Where the symbols take the points:
gata gi gugi
gata zu voga
tali gi depe
tali zu ledi
seli gi kivi
seli zu zopu
suno gi pevo
suno zu feta
rupa gi fize
rupa zu satu
ledi gi sofu
ledi zu teto
zone gi dase
zone zu vebi
digi gi rida
digi zu teto
rese gi pefi
rese zu vevi
lamu gi mulu
lamu zu nesu
vitu gi kide
vitu zu rupo
tevi gi tevi
tevi zu pevo
gugi gi pevo
gugi zu kune
nena gi rego
nena zu gupo
mamu gi tide
mamu zu fepu
rapa gi saza
rapa zu vevi
zalu gi dovo
zalu zu fifa
rupo gi tira
rupo zu zalu
kide gi rupo
kide zu kuli
soze gi rilu
soze zu tevi
voga gi vebi
voga zu gama
mulu gi nesu
mulu zu nena
gemu gi tavi
gemu zu tide
satu gi kide
satu zu savo
muko gi feta
muko zu veru
kivi gi zopu
kivi zu lebe
dase gi soze
dase zu rilu
lomo gi suno
lomo zu fabi
depe gi depe
depe zu sofu
gupo gi mano
gupo zu gemu
vebi gi muko
vebi zu tala
kune gi puro
kune zu seli
nevu gi tira
nevu zu ledi
baro gi fofi
baro zu depe
rilu gi tevi
rilu zu gugi
fofi gi mumo
fofi zu lamu
beti gi vuba
beti zu sine
nesu gi nena
nesu zu rego
pefi gi zone
pefi zu dase
vamo gi gama
vamo zu pezi
fabi gi zeva
fabi zu zasi
sole gi baro
sole zu tira
fepu gi voga
fepu zu vamo
rego gi gupo
rego zu mano
saza gi fini
saza zu mamu
sepi gi depe
sepi zu nevu
zeva gi tavi
zeva zu zenu
tala gi kelo
tala zu gile
fifa gi vomu
fifa zu digi
lebe gi punu
lebe zu zuvi
gile gi rapa
gile zu saza
zenu gi saza
zenu zu zelu
tide gi voga
tide zu fini
sine gi sole
sine zu baro
guka gi rupa
guka zu sepi
tira gi zalu
tira zu dovo
fini gi fabi
fini zu zeva
gama gi pezi
gama zu gile
dalo gi sine
dalo zu sole
punu gi zuvi
punu zu gugi
sofu gi kuli
sofu zu zalu
dasi gi vuba
dasi zu guka
pevo gi kune
pevo zu rese
feta gi veru
feta zu gama
veru gi gama
veru zu muko
vuba gi vitu
vuba zu kide
mumo gi lamu
mumo zu mulu
mipe gi fize
mipe zu dase
savo gi bisi
savo zu beti
bisi gi beti
bisi zu sofu
kelo gi gile
kelo zu vevi
vevi gi mamu
vevi zu gata
dovo gi fifa
dovo zu vomu
zasi gi dovo
zasi zu vevi
zopu gi feta
zopu zu punu
tavi gi gemu
tavi zu zasi
pezi gi suno
pezi zu muko
rida gi tali
rida zu mumo
fize gi guka
fize zu rupa
puro gi seli
puro zu nevu
mano gi gemu
mano zu tavi
zelu gi tala
zelu zu kelo
teto gi kuli
teto zu nesu
zuvi gi mipe
zuvi zu fize
vomu gi digi
vomu zu rida
kuli gi dasi
kuli zu vuba

The rows follow the links: the fewer symbols apart two points are, the more alike their rows tend to be.

Each row is also shifted at random along 5 hidden directions that mean nothing.

Known rows, each with its point:
-103;147;40;-1;35;-65;-63;-124;9;-94;62;-123;-5;-33;-9;66;87;-128;-43;34;-34;90;-53;14;50;-10;-10;-139;-44;-12;35;103;182;201;-59;91;128;26;141;-20;27;200;12;-97;1;-179;63;45;22;0;-7;13;-82;102;99;-27;46;58;98;30;-15;88;-21;-4;-179;-139;7;81: guka
-246;8;-46;85;-36;-97;-49;-51;19;11;-43;-112;79;-69;-187;0;-11;102;-61;78;4;-49;103;-136;-3;2;44;88;4;-39;-66;114;-49;125;88;18;-3;-31;-121;-148;-44;14;-92;-46;-28;29;6;54;39;82;122;22;-85;138;-71;-155;-11;-5;-13;21;53;-7;98;117;63;-55;10;-29: zone
255;-216;-60;1;-42;-40;-83;58;-42;65;50;25;-34;-1;-38;6;31;5;84;-10;-58;-38;-129;161;-78;-258;55;-13;-119;51;104;106;31;-96;175;-36;58;168;30;-102;-123;232;4;-28;175;46;-16;16;-35;27;-74;-72;-101;-20;-207;-51;-30;86;21;142;244;-46;48;330;98;-188;-215;-55: soze
24;-5;1;27;13;43;-79;19;-78;42;-4;114;128;2;-11;-7;-14;60;73;32;-20;-52;9;102;-199;-46;-70;52;9;-45;-90;-70;14;-3;75;60;118;-40;54;110;-148;54;-103;-44;46;-35;33;40;61;70;17;50;-39;35;-32;-18;-60;-78;-51;-55;24;-4;5;59;53;-127;-146;-157: gata
82;-119;-9;-11;-71;65;98;-97;-92;12;-58;23;-155;91;50;97;-7;15;48;-81;101;-5;-30;129;116;-56;35;161;15;-48;55;-36;-157;-167;42;-116;-19;-2;-191;-148;-1;-51;135;76;11;154;-60;-39;-140;-116;-9;-40;-51;-4;-125;68;46;28;-13;81;-28;-33;-9;104;96;93;37;152: nena
161;-18;-102;-109;35;70;-17;-56;-149;-59;-29;55;-5;-50;25;-47;-49;-11;42;98;68;29;-12;56;-21;83;-86;-3;119;-7;9;8;-39;117;97;-45;121;-138;27;27;-103;171;-35;-120;-43;-24;-44;56;50;96;97;-42;-95;94;36;24;50;-118;70;-125;-21;22;45;95;120;-172;-60;-153: tala
306;-131;-16;-127;71;52;-35;48;-109;-79;200;80;-141;-54;201;-90;142;-25;47;39;-173;21;-80;180;-43;-69;23;-301;-77;173;225;-1;19;190;61;96;-24;97;92;68;-122;264;35;-194;102;-101;-43;-129;-105;148;-195;-175;50;43;-96;13;22;1;76;-80;124;33;-47;17;-19;-190;-58;-94: baro
98;82;15;71;-38;-17;-23;2;-29;-55;48;-90;110;26;87;-45;62;-38;2;44;-95;105;47;79;21;-92;-21;-4;-60;103;-125;83;2;41;-107;48;26;-4;159;55;-31;-6;-18;44;54;-79;1;84;93;36;-154;43;75;-75;-14;57;58;44;-76;-49;-86;123;3;-85;-1;7;15;120: zopu
-93;0;-8;19;-77;24;-98;-78;65;49;-54;-89;-32;95;72;83;72;25;-22;27;-41;-126;20;-83;-5;54;-86;15;-59;21;-62;39;-7;194;-192;157;-53;-3;-55;-27;96;-50;132;54;-113;-52;-53;-106;-77;-50;103;166;3;14;9;-4;63;-6;-75;79;-24;149;17;-73;-9;192;96;17: gemu
95;23;-55;-78;54;41;-100;-35;-77;-3;-24;-32;-17;24;52;-6;-5;-10;62;40;13;-36;-17;34;-120;81;-162;-14;35;-137;2;-3;35;89;13;41;118;-88;4;36;-37;118;15;-67;-37;-61;-54;104;53;61;124;66;-61;94;85;43;70;-133;-12;-125;4;104;-33;34;-19;-141;-90;-120: zenu
-34;70;1;-101;49;11;37;-32;-75;25;-41;65;24;-12;-55;-5;-128;12;53;-6;104;21;68;45;-103;135;-104;157;102;-226;-19;-64;-20;-93;165;-125;177;-142;-93;23;-99;-17;-79;-107;-47;62;-36;205;116;91;122;0;-104;183;92;3;39;-176;22;-169;-36;-42;-75;32;56;-176;-15;-105: kelo
310;1;-39;-156;-2;83;64;102;-113;-89;-39;133;35;80;61;-29;-25;20;-14;90;-57;2;-22;86;91;-70;110;13;-6;124;101;121;-48;-96;1;18;-40;-44;98;-108;-48;211;65;-71;33;13;137;-85;-2;57;-102;-3;18;-30;-84;-87;17;43;66;-46;53;-145;112;184;241;80;-53;90: vamo
-144;5;55;27;60;82;88;-91;-47;29;-23;89;-55;-25;56;144;79;-54;9;-37;27;14;-45;162;-63;-37;62;104;32;-150;9;-94;-36;13;59;62;79;5;-173;1;-86;-67;26;-46;5;107;-29;32;-144;-87;-54;-90;54;42;-23;54;21;-3;-51;40;-70;-21;-105;-72;-117;-56;31;108: nesu
180;-84;24;-104;-143;-14;34;-87;-8;-25;-161;34;-182;153;94;157;40;-142;-17;60;91;37;18;204;98;-25;-24;83;57;-6;34;-6;-130;159;-2;-45;29;-69;-134;-60;-104;126;126;-138;-102;70;-126;-78;-17;113;0;-46;-147;152;-74;-21;87;4;-51;65;-36;58;-37;107;177;-47;188;62: rego
79;-7;-21;61;32;6;-44;-36;29;-9;167;92;-113;45;45;22;-18;-84;-96;8;-118;5;-66;-17;43;54;43;-233;-10;225;79;-99;92;85;-31;51;-19;104;94;98;65;2;-5;-83;15;-69;-72;-140;-118;-14;31;4;63;-6;-66;85;-114;-105;192;3;31;-31;-39;-114;22;36;-12;-56: beti
-65;-61;-57;-50;-27;-7;33;73;151;-24;-156;-65;21;-102;-72;-113;-8;22;-7;24;148;12;43;-183;104;75;27;56;122;-52;-76;30;-89;97;-70;-39;-243;-105;-22;16;70;-148;-41;69;-102;81;0;-111;44;-21;58;-67;41;-162;119;-36;27;112;-104;37;-87;-31;138;-28;-32;117;121;-58: vomu
-297;104;-1;182;-44;-71;-140;-199;-32;-63;57;-247;93;-46;-111;-27;76;83;-45;72;10;-46;-47;-135;142;19;-2;-181;-7;166;-144;118;88;338;-176;155;-49;15;129;-19;120;35;24;88;-43;-134;-6;-162;-53;-98;57;87;-10;-3;26;5;-40;115;34;50;-85;130;137;-61;-175;141;92;-19: mipe
-227;-69;-13;154;-32;-77;-10;-13;42;79;53;-77;55;-54;-207;-6;-41;145;2;-61;21;-100;21;-104;-26;-46;84;66;-48;-5;-45;49;-11;-75;66;-46;3;77;-93;-126;33;-52;-47;112;52;70;33;19;-17;-72;78;14;-63;-22;-95;-73;-64;42;9;132;77;-54;77;118;-15;62;-83;-40: dase
136;-4;-77;-31;78;154;-125;0;-108;6;-24;34;40;16;84;-50;-12;79;63;48;-41;-170;-112;40;-71;22;-101;-84;-9;48;24;10;75;69;-70;161;32;-23;73;76;14;148;68;4;-3;-103;52;-79;-117;-82;61;103;51;-84;4;59;21;-82;61;-85;43;18;41;34;-2;39;-207;-154: mamu
130;-126;-23;-157;48;-1;131;110;25;-54;-94;-8;-33;-113;2;-85;20;-22;70;-19;54;84;5;76;-12;-40;40;125;0;-174;106;87;-54;-80;122;-88;-19;-69;-48;-65;-73;54;-24;-46;54;87;18;113;67;39;-98;-163;53;-52;60;-37;87;102;-65;35;85;-46;35;113;-41;-134;-31;75: rida
113;104;-6;-50;-29;30;-30;42;-54;-134;-65;114;114;25;90;28;54;-86;-71;171;-68;98;44;90;47;-19;69;-79;53;175;-23;48;-10;229;-84;162;-58;-77;149;61;-122;134;-36;-198;-39;-86;40;-116;31;185;-105;6;48;35;-18;-113;6;5;-3;-93;-89;-39;101;-25;148;-20;143;58: feta
-247;11;-10;90;117;75;131;-46;-66;23;121;-44;-40;-124;14;-47;66;124;23;-28;-53;-36;33;-33;0;24;64;-9;-36;-37;-7;6;-58;37;7;61;-35;-9;-161;-5;-11;-121;-32;54;23;70;-34;90;-157;-110;-70;-134;176;28;-45;48;-2;-23;9;-71;-33;30;-50;-175;-177;32;-1;48: fofi
28;-72;1;-26;119;110;92;-25;-110;-53;91;-4;-56;-123;61;-20;88;18;57;31;-64;25;-53;187;-16;-94;104;9;-60;-62;46;63;-43;24;66;61;18;42;-91;9;-83;85;17;-38;92;71;-18;66;-155;-87;-122;-190;161;-28;-48;69;45;33;2;-30;17;-42;-36;-9;-121;-131;-68;84: mumo
94;27;29;30;5;-5;9;-100;-17;-4;64;124;-118;101;-47;163;-83;-67;-49;-64;139;5;-142;-10;128;0;62;-154;110;128;54;-155;121;-145;22;-131;-3;82;72;4;131;32;60;17;-3;2;9;-211;-89;-105;65;53;-79;-48;15;51;-129;12;205;82;-33;-124;-17;24;44;57;-18;-22: satu
-98;149;1;7;-54;-148;-20;-158;4;-72;3;-216;-24;0;-64;56;2;-67;-79;56;4;83;48;-77;138;52;-49;-40;-41;-3;7;184;68;159;-35;-2;99;-23;80;-151;88;128;36;-33;-47;-92;-2;78;98;47;60;59;-185;150;88;-62;76;25;66;7;-5;90;26;72;-61;-61;98;97: rupa
-276;229;138;6;75;-62;-18;-122;-14;-26;113;-47;85;-99;-12;130;81;-82;40;-52;-61;57;-51;96;-143;-71;-15;-62;-97;-223;34;7;221;46;12;79;249;64;84;25;-40;124;-26;-116;62;-151;146;157;17;-16;-56;3;-85;94;167;-37;23;38;18;-26;39;58;-140;-62;-284;-219;-25;74: fize
113;-20;13;32;0;11;12;56;68;66;25;159;-39;35;-25;135;-87;-148;-32;-60;21;72;-117;13;-24;-12;43;21;32;-15;97;-76;122;-177;65;-120;43;131;49;50;91;-58;-34;23;55;26;-18;38;-25;-128;69;52;25;-85;24;35;-106;-50;110;102;78;-126;-49;27;14;-11;-104;57: vitu
-129;10;-116;46;51;87;18;-87;-84;45;-20;-116;16;29;-135;-130;-190;185;21;-37;136;-107;49;-252;110;195;-91;101;98;12;-127;13;-102;-142;9;-100;-39;-124;-128;-88;178;-184;10;241;-70;77;-26;71;-1;-171;211;92;8;-55;17;126;32;-82;28;-83;-95;5;76;3;77;226;-56;-103: zelu
123;-128;-74;-47;9;33;-3;137;118;-11;-78;-133;33;-97;-17;-138;13;6;-2;40;12;-9;-39;-99;49;-15;40;25;-23;-29;12;141;17;36;-66;49;-160;8;50;-37;94;-38;16;107;-28;9;33;23;-13;-98;-33;-36;121;-217;77;22;63;111;-78;82;56;-6;136;75;-102;66;-52;28: fifa
200;-141;-14;-148;26;3;126;160;95;-11;-33;14;-107;-44;-38;-103;-20;-68;40;-94;71;99;-16;16;86;-38;61;68;22;-90;122;39;-64;-219;120;-228;-68;46;2;-26;16;-55;-16;36;57;129;16;73;59;-24;-85;-153;66;-140;51;35;62;97;-20;27;81;-97;-31;76;-15;-59;-20;59: ledi

Where do the symbols, taken in turn from left to right, take each start?
Answer with the point's name.
54;59;-33;56;12;-26;-110;-104;32;-78;96;60;-107;43;28;93;2;-138;-145;64;-62;20;-55;-23;111;114;33;-256;94;256;35;-105;113;233;-75;47;-35;70;144;118;83;21;-1;-150;-46;-112;-130;-196;-71;32;82;60;-3;35;-30;13;-127;-85;189;18;-57;-11;-2;-125;42;24;97;-75
zu zu gi gi => baro
-7;1;9;-20;50;-64;46;86;152;28;46;43;-50;-58;-24;5;-21;-132;-67;-5;-21;112;-15;-116;-2;100;71;-67;54;-75;87;-35;97;-2;16;-56;-27;69;32;79;51;-122;-87;-55;-21;11;-73;41;41;-25;14;-69;64;-25;121;-17;-79;-55;63;33;6;-62;-52;-120;-127;-77;35;30
zu zu gi => vomu
-27;85;118;-125;-76;-52;8;126;41;77;-143;129;93;68;61;90;5;12;43;-44;3;-59;57;9;-163;11;-85;123;-33;-164;35;-85;1;-166;-47;20;9;-35;-23;-18;-69;-34;4;-43;-29;-24;127;20;113;124;-28;131;-61;68;93;-155;16;-18;-112;-51;61;-19;-85;-10;100;25;17;24
gi zu gi zu => muko
191;-35;25;27;-58;0;-11;-3;-34;-4;31;2;30;88;73;-82;-29;-25;45;-31;-14;68;33;28;61;-100;-11;-23;6;133;-123;-52;-65;-48;-54;-78;-24;-2;131;117;-11;-70;0;98;44;-6;-68;-19;69;12;-158;6;-10;-132;-39;122;26;59;-77;-8;-82;92;1;-44;65;74;41;-17
zu zu gi gi => mipe
-252;67;112;220;21;-9;-84;22;6;110;98;29;170;-72;-49;23;55;24;65;-43;-98;-5;7;56;-253;-133;24;24;-89;-68;-203;-86;37;-24;-7;64;112;110;29;150;-79;-180;-139;72;107;-18;-12;112;22;-22;-70;39;65;-49;-54;53;-98;-15;-116;35;9;65;-61;-147;-143;-96;-112;-52
gi gi gi gi => seli
-95;110;91;-108;-21;-157;87;2;60;-34;50;-130;-55;-69;-61;-17;23;-53;18;-77;42;157;106;-39;58;63;-40;11;-53;-161;72;43;16;-75;95;-142;75;-39;40;-103;13;34;-21;-72;15;-16;19;129;148;127;-65;-98;-109;133;165;-59;82;56;3;-56;37;48;-102;-11;-128;-164;139;88
zu gi gi zu gi => vomu
95;-85;60;71;-53;-20;13;71;16;70;56;89;33;27;-15;-49;-56;7;94;-111;-43;47;3;92;-92;-136;3;61;-36;12;-92;-100;-66;-265;65;-139;50;33;31;89;-54;-124;-66;119;122;45;-25;83;85;23;-138;10;-27;-99;-70;90;-30;27;-104;7;18;0;-78;-26;27;-44;-78;-29
zu gi gi gi => feta
142;-55;-29;20;11;3;-52;75;146;7;-17;18;-38;-15;-4;49;11;-180;-111;44;-58;72;-72;-50;-18;27;15;-58;-3;35;47;49;144;78;-36;18;-25;85;127;73;86;-26;-21;-36;-27;-33;-61;55;14;-75;75;35;73;-126;61;10;-76;-20;70;132;22;-25;24;3;-50;-63;-72;32
zu gi zu gi gi => rida
-123;116;89;6;-58;-101;42;-106;-17;-35;27;-98;26;28;-79;22;-18;42;59;-70;101;57;48;-2;114;-47;-32;13;15;-3;-65;-47;-11;-131;-3;-127;98;-32;46;-28;39;19;16;79;34;-24;64;-10;87;4;-76;39;-156;39;59;27;31;86;-17;-1;-103;54;-34;-1;-35;7;65;6
gi gi zu zu => satu
96;-70;-11;-99;-47;-74;88;175;186;36;-138;35;-36;-42;-64;-54;-52;-47;-13;-21;100;75;46;-127;6;75;26;97;48;-134;60;-4;-33;-79;19;-133;-134;-39;-10;7;40;-122;-71;-12;-52;67;-33;38;141;59;23;-47;-11;-73;131;-91;-4;42;-78;64;33;-47;-3;35;3;-22;80;-27
zu zu zu zu zu => rego
-143;107;-42;10;114;83;-57;-100;-92;-37;-34;63;74;-57;-5;-44;-67;55;-1;90;69;-38;8;-56;-68;148;-82;-53;131;-34;-92;-87;28;140;-20;113;51;-124;-11;150;-21;-19;-88;-94;-106;-41;7;-27;1;7;138;46;52;64;100;30;-45;-158;54;-165;-155;-6;11;-115;6;-43;-35;-174
zu gi zu gi zu => zasi
143;-85;-6;-32;-8;-46;-19;97;89;-38;34;-86;-26;-75;29;-147;35;-72;26;-12;-36;110;37;-35;55;-11;-10;-83;-6;78;-17;26;-24;46;-63;-51;-114;4;135;66;16;-54;-21;27;14;-16;-48;3;80;26;-115;-53;69;-135;80;60;34;82;-54;-7;-18;70;-1;-67;-48;-20;31;-20
zu gi zu zu => fifa
-11;2;45;-68;-138;-49;4;-31;64;85;-141;-76;-86;122;56;170;30;-78;-26;6;5;-32;71;37;-38;4;-113;218;-95;-174;10;68;-67;34;-28;9;104;-46;-145;-145;-32;9;111;-59;-79;32;-49;147;74;60;53;100;-142;172;-8;-98;118;-34;-100;69;56;124;-103;63;63;-1;118;165
zu zu gi zu => vomu
-144;-2;-56;77;95;97;-1;16;-70;148;19;22;76;-11;-68;-43;-78;157;87;-85;32;-167;-55;-84;-160;53;-97;114;-43;-156;-45;-14;36;-231;73;-16;60;-12;-117;16;62;-124;-33;197;10;28;65;154;-31;-154;133;98;56;-89;38;95;-3;-132;-19;-62;31;-15;-38;11;-53;14;-218;-125
zu gi zu gi zu => nevu
-113;-8;46;-68;68;-71;111;47;19;-7;88;42;-67;-102;6;-67;-6;83;27;-114;54;2;47;-96;61;100;33;-116;41;3;90;-140;-49;-71;39;-86;-144;-19;-32;82;32;-99;-39;-23;0;25;16;-124;-34;47;-91;-117;49;9;80;11;-31;59;40;-78;-31;-22;-64;-151;-81;22;91;-96
zu zu gi gi => fifa
180;-73;-54;-83;-32;11;-164;21;81;12;-100;-77;-14;19;109;-22;61;-46;31;71;-3;-90;-55;15;-104;-16;-137;-26;-33;-92;48;41;66;211;-128;108;-37;1;54;59;-2;120;68;-21;-92;-106;-20;-69;11;41;40;77;-11;-34;89;-37;71;-4;-78;19;84;122;10;23;-40;-33;-47;-111
zu zu gi zu gi => puro
